Below is a small trained network, with its code and all its weights. Each question gives an input and a class and asks what happens when units are switched off, that is, made to give their printed mean instead of their output.

import numpy as np


def w(rows, s, z=0):
    codes = np.array(rows[::2]) - 128.0
    scale = np.full(codes.shape[1], s)
    scale[-1] = z or s
    return codes * scale


def norm(h):
    return h / np.sqrt((h * h).mean(-1, keepdims=True) + 1e-5)


def f(y):
    return y / 2 * (1 + np.tanh(0.7978845608 * (y + 0.044715 * y**3)))


def log_softmax(a):
    a = a - a.max(-1, keepdims=True)
    return a - np.log(np.exp(a).sum(-1, keepdims=True))


def net(x, mask):
    res = np.array(x, float).reshape(1, 8) / 4 @ E
    u = 0
    for l in range(2):
        y = f(norm(res) @ A[l][:, :-1].T + A[l][:, -1])
        res = res + np.where(mask[u : u + 6], y, B[l][:, -1]) @ B[l][:, :-1]
        u += 6
    return log_softmax(norm(res)[-1] @ U[:, :-1].T + U[:, -1])


A, B = {}, {}
E = w([
[166,118,149,170],'x0',
[208,110,47,62],'x1',
[118,121,137,150],'x2',
[161,147,194,12],'x3',
[87,86,148,69],'x4',
[183,162,186,116],'x5',
[199,154,79,164],'x6',
[135,39,254,191],'x7',
],0.0067)
A[0] = w([
[179,226,134,17,91],'L0N0',
[117,235,185,45,59],'L0N1',
[181,23,183,94,58],'L0N2',
[115,138,34,126,223],'L0N3',
[177,254,166,101,105],'L0N4',
[127,102,87,182,255],'L0N5',
],0.0091,0.0041)
B[0] = w([
[102,158,120,204,254],'L0N0',
[56,176,128,135,211],'L0N1',
[249,202,209,2,182],'L0N2',
[148,43,111,82,251],'L0N3',
[90,178,93,174,199],'L0N4',
[141,54,157,144,237],'L0N5',
],0.01,0.0043)
A[1] = w([
[116,87,20,117,142],'L1N0',
[136,239,129,118,88],'L1N1',
[249,169,210,113,17],'L1N2',
[170,98,148,98,172],'L1N3',
[71,98,144,61,104],'L1N4',
[80,126,81,101,251],'L1N5',
],0.013,0.0025)
B[1] = w([
[193,184,151,144,253],'L1N0',
[151,244,163,181,210],'L1N1',
[116,99,193,55,224],'L1N2',
[138,175,151,95,179],'L1N3',
[63,161,96,44,176],'L1N4',
[120,110,85,79,212],'L1N5',
],0.011,0.0057)
U = w([
[136,195,174,92,3],'0',
[96,31,177,241,217],'1',
[16,108,63,34,47],'2',
[172,98,254,49,165],'3',
[78,254,132,183,52],'4',
[178,78,145,49,122],'5',
[246,101,40,121,212],'6',
],0.014,0.0027)

Each question gives the input, the list of numbers given to net, and the class t.
The units are the neurons (one row each of A and B). Each row of codes is followed by its name. A weight is (code - 128) times the scale printed after its matrix; where a second scale follows, it is the last column's (A, B and U).
mask holds one flag per neuron, layer by layer. A switched-off neuron (its flag False) gives its mean, the last column of its row in B, instead of its output. The means were averaged over made-up inputs and are rounded, as every weight is.
A unit's drop is (log p(t) with every unit on - log p(t) with that unit switched off) / (log p(t) with every unit on - log p(t) with every unit switched off).
The circuit of an input: a set's keep is (log p(t) with only the set's units on - log p(t) with every unit switched off) / (log p(t) with every unit on - log p(t) with every unit switched off). Starting from all 12 units, units are removed one at a time, each time the one whose removal leaves the highest keep (on an exact tie, the one counted first), for as long as the keep stays at least 0.8.
units of the circuit, in order: the units of the circuit, biggest drop first
most important unit: the unit with the biggest drop
k most important neurons: the k neurons with the biggest drops, biggest first
k most important neurons of layer l: the k neurons of layer l with the biggest drops, biggest first
drop when u is switched off: that unit's drop, to one decimal
input [4,-7,7,7,-6,-8,-1,2], class 1: units of the circuit, in order	L0N2, L1N2, L1N1
input [-7,5,-2,5,-6,3,4,-3], class 4: units of the circuit, in order	L0N0, L1N1
input [6,7,-8,7,-2,8,5,0], class 4: 3 most important neurons	L1N1, L0N4, L0N0
input [-1,-1,-2,-7,7,-2,6,-2], class 6: 2 most important neurons of layer 1	L1N0, L1N2
input [-2,-5,6,-2,-6,-2,8,-2], class 6: most important unit	L0N0
input [4,-6,3,2,-6,-6,-1,-4], class 1: units of the circuit, in order	L0N5, L1N4, L1N1, L0N1
input [6,-4,1,2,-8,3,-8,0], class 4: 2 most important neurons of layer 1	L1N2, L1N1
input [6,3,4,-6,-8,8,-4,-1], class 1: units of the circuit, in order	L0N2, L1N0, L0N5
input [-5,-3,-3,-3,-5,-4,-4,-8], class 6: 3 most important neurons	L1N0, L0N1, L1N2
input [-6,3,8,-6,8,3,3,-6], class 6: 2 most important neurons of layer 0	L0N1, L0N2
input [-1,5,-8,7,6,4,8,-7], class 4: 2 most important neurons	L0N0, L1N1
input [1,-5,0,-6,8,0,-7,-1], class 2: 2 most important neurons	L1N4, L0N0
input [0,6,3,-3,-3,-6,4,7], class 3: 2 most important neurons of layer 1	L1N3, L1N5
input [-2,-7,6,-5,3,0,5,-3], class 1: most important neuron of layer 0	L0N5
input [-3,0,6,-2,1,0,5,-7], class 6: 2 most important neurons	L1N0, L0N3
input [-3,-2,5,-6,-4,0,0,-2], class 1: 2 most important neurons	L0N5, L0N2
input [-2,-7,-6,-3,-6,-6,4,-2], class 6: drop when L1N0 is switched off	0.2
input [-7,1,-2,-7,-1,-4,0,-5], class 6: drop when L1N0 is switched off	0.4
input [8,-3,-7,-5,3,-8,0,-6], class 6: drop when L1N0 is switched off	0.3
input [0,3,6,-8,4,-8,1,-4], class 6: drop when L1N0 is switched off	0.5
